Here is a tiny trained network, its code and every weight. The questions are about switching its units off for an input and a class, where a switched-off unit gives its printed mean instead of its output.

import numpy as np


def w(rows, s, z=0):
    codes = np.array(rows[::2]) - 128.0
    scale = np.full(codes.shape[1], s)
    scale[-1] = z or s
    return codes * scale


def f(y):
    return np.maximum(y, 0)


def log_softmax(a):
    a = a - a.max(-1, keepdims=True)
    return a - np.log(np.exp(a).sum(-1, keepdims=True))


def net(x, mask):
    res = np.array(x, float).reshape(1, 7) / 4 @ E
    y = f(res @ A[0][:, :-1].T + A[0][:, -1])
    res = res + np.where(mask, y, B[0][:, -1]) @ B[0][:, :-1]
    return log_softmax(res[-1] @ U[:, :-1].T + U[:, -1])


A, B = {}, {}
E = w([
[125,212,144,190,126,134,82,167,127,90,157,62],'x0',
[154,218,113,137,158,134,125,118,135,122,66,251],'x1',
[73,137,74,171,186,160,190,164,109,252,71,95],'x2',
[163,118,22,128,204,58,152,151,180,77,152,103],'x3',
[215,102,129,163,126,138,108,122,118,193,150,141],'x4',
[165,166,33,108,18,207,188,156,104,118,168,126],'x5',
[145,98,142,74,146,158,72,254,162,126,89,124],'x6',
],0.0085)
A[0] = w([
[77,146,221,110,67,228,99,116,107,169,120,134,62],'n0',
[153,124,47,130,171,96,141,161,185,94,156,102,148],'n1',
[118,182,112,114,135,158,148,127,122,99,100,244,118],'n2',
[152,138,51,75,80,191,177,144,86,107,147,128,63],'n3',
[133,151,116,175,90,74,172,46,107,142,166,125,72],'n4',
[138,44,117,1,108,97,202,98,135,170,93,188,136],'n5',
[86,115,59,140,150,194,167,140,108,180,118,129,80],'n6',
[103,78,129,105,101,136,116,112,132,123,164,56,114],'n7',
[88,20,137,114,92,137,162,134,112,132,176,47,99],'n8',
[158,122,122,85,73,129,117,118,146,79,166,154,64],'n9',
[163,109,140,73,101,164,103,210,157,128,84,117,100],'n10',
[184,104,158,95,87,113,97,99,154,70,168,163,5],'n11',
[150,106,120,84,154,155,50,231,152,145,113,133,143],'n12',
[145,127,165,71,89,118,97,96,181,72,183,145,86],'n13',
[134,163,82,126,58,161,150,167,125,131,183,138,89],'n14',
[251,98,144,190,128,135,107,130,120,190,157,136,164],'n15',
],0.008,0.0029)
B[0] = w([
[195,81,133,6,149,199,222,57,190,89,155,85,254],'n0',
[181,90,87,92,113,159,210,79,180,78,185,116,237],'n1',
[237,147,116,183,147,129,93,156,112,139,42,132,224],'n2',
[103,38,183,117,219,61,79,92,62,106,134,81,224],'n3',
[77,101,40,179,81,100,141,85,99,155,118,191,217],'n4',
[132,191,197,166,71,24,160,159,157,109,154,43,239],'n5',
[88,90,139,210,149,192,109,176,192,177,141,65,223],'n6',
[225,161,90,181,133,111,104,116,100,79,19,150,215],'n7',
[198,170,76,178,128,150,89,187,113,103,3,183,253],'n8',
[109,70,138,233,172,163,136,162,175,183,128,109,200],'n9',
[70,137,54,147,58,93,113,33,103,132,134,193,224],'n10',
[63,107,107,212,131,229,98,202,201,203,184,115,217],'n11',
[75,112,94,124,52,99,113,60,110,112,151,172,251],'n12',
[103,111,99,194,163,182,139,195,164,143,140,120,231],'n13',
[113,93,222,139,179,59,52,116,45,104,149,70,210],'n14',
[93,140,179,143,144,118,225,193,62,23,153,170,221],'n15',
],0.0065,0.0076)
U = w([
[52,109,102,174,173,194,111,201,207,232,153,118,53],'0',
[255,177,89,148,124,122,76,148,119,115,41,162,48],'1',
[85,62,194,109,236,50,54,82,106,111,147,125,140],'2',
[199,108,90,46,144,172,214,60,196,94,180,123,137],'3',
[26,138,57,142,14,91,110,44,109,145,155,203,89],'4',
[79,160,147,120,134,114,191,192,112,60,137,160,227],'5',
[131,209,164,144,66,70,133,161,163,120,162,78,233],'6',
[121,245,128,40,88,78,104,172,119,174,216,109,3],'7',
],0.0089,0.0055)

Each question gives the input, the list of numbers given to net, and the class t.
The units are the neurons (one row each of A and B). Each row of codes is followed by its name. A weight is (code - 128) times the scale printed after its matrix; where a second scale follows, it is the last column's (A, B and U).
mask holds one flag per neuron, in row order. A switched-off neuron (its flag False) gives its mean, the last column of its row in B, instead of its output. The means were averaged over made-up inputs and are rounded, as every weight is.
A unit's drop is (log p(t) with every unit on - log p(t) with that unit switched off) / (log p(t) with every unit on - log p(t) with every unit switched off).
The circuit of an input: a set's keep is (log p(t) with only the set's units on - log p(t) with every unit switched off) / (log p(t) with every unit on - log p(t) with every unit switched off). Starting from the 12 units with the biggest drops (on a tie, the unit counted first), units are removed one at a time, each time the one whose removal leaves the highest keep (on an exact tie, the one counted first), for as long as the keep stays at least 0.8.
units of the circuit, in order: the units of the circuit, biggest drop first
most important unit: the unit with the biggest drop
top k neurons: the k neurons with the biggest drops, biggest first
input [-1,2,6,-1,8,-2,7], class 5: most important unit -> n15
input [6,7,2,-4,-5,6,8], class 4: top 2 neurons -> [n10; n12]
input [2,-4,4,3,2,8,7], class 2: units of the circuit, in order -> [n3; n14]
input [6,6,-3,-8,7,8,-4], class 2: units of the circuit, in order -> [n14; n3]
input [1,-8,5,7,4,-3,7], class 1: units of the circuit, in order -> [n8; n7]
input [-5,-2,-5,7,5,7,1], class 2: top 4 neurons -> [n3; n14; n0; n9]
input [0,0,-8,-8,-6,-3,7], class 0: top 3 neurons -> [n11; n13; n9]
input [4,2,-2,-4,-3,-4,5], class 4: top 4 neurons -> [n12; n10; n3; n14]
input [0,-5,-5,4,1,3,0], class 0: units of the circuit, in order -> [n11; n9]
input [-6,-4,4,5,5,5,1], class 6: top 2 neurons -> [n5; n0]
input [-7,7,-8,-1,-3,-6,-5], class 0: units of the circuit, in order -> [n11; n13]
input [1,-8,-4,-8,4,4,6], class 1: top 4 neurons -> [n8; n7; n1; n14]
input [-8,-2,0,5,2,-6,-1], class 6: units of the circuit, in order -> [n5; n3]
input [-2,0,7,3,-4,2,-6], class 0: units of the circuit, in order -> [n6]
input [-4,3,7,-8,-7,4,-8], class 3: top 2 neurons -> [n0; n11]
input [4,2,-2,5,7,0,-3], class 5: top 2 neurons -> [n15; n0]
input [1,-3,-2,0,3,-4,6], class 4: top 2 neurons -> [n12; n10]
input [4,-7,-8,-1,-4,2,-5], class 0: units of the circuit, in order -> [n11; n13]
input [-2,6,-8,7,-4,3,-5], class 0: units of the circuit, in order -> [n11; n9]
input [6,-7,6,-7,-6,-2,1], class 1: units of the circuit, in order -> [n8; n7]
input [-3,-4,3,1,8,4,-1], class 5: units of the circuit, in order -> [n15]
input [-2,1,-8,2,4,6,3], class 0: top 2 neurons -> [n11; n9]
input [0,7,-3,-3,1,-4,-6], class 1: top 2 neurons -> [n2; n12]
input [-4,-2,3,4,4,-3,7], class 4: units of the circuit, in order -> [n12; n10]
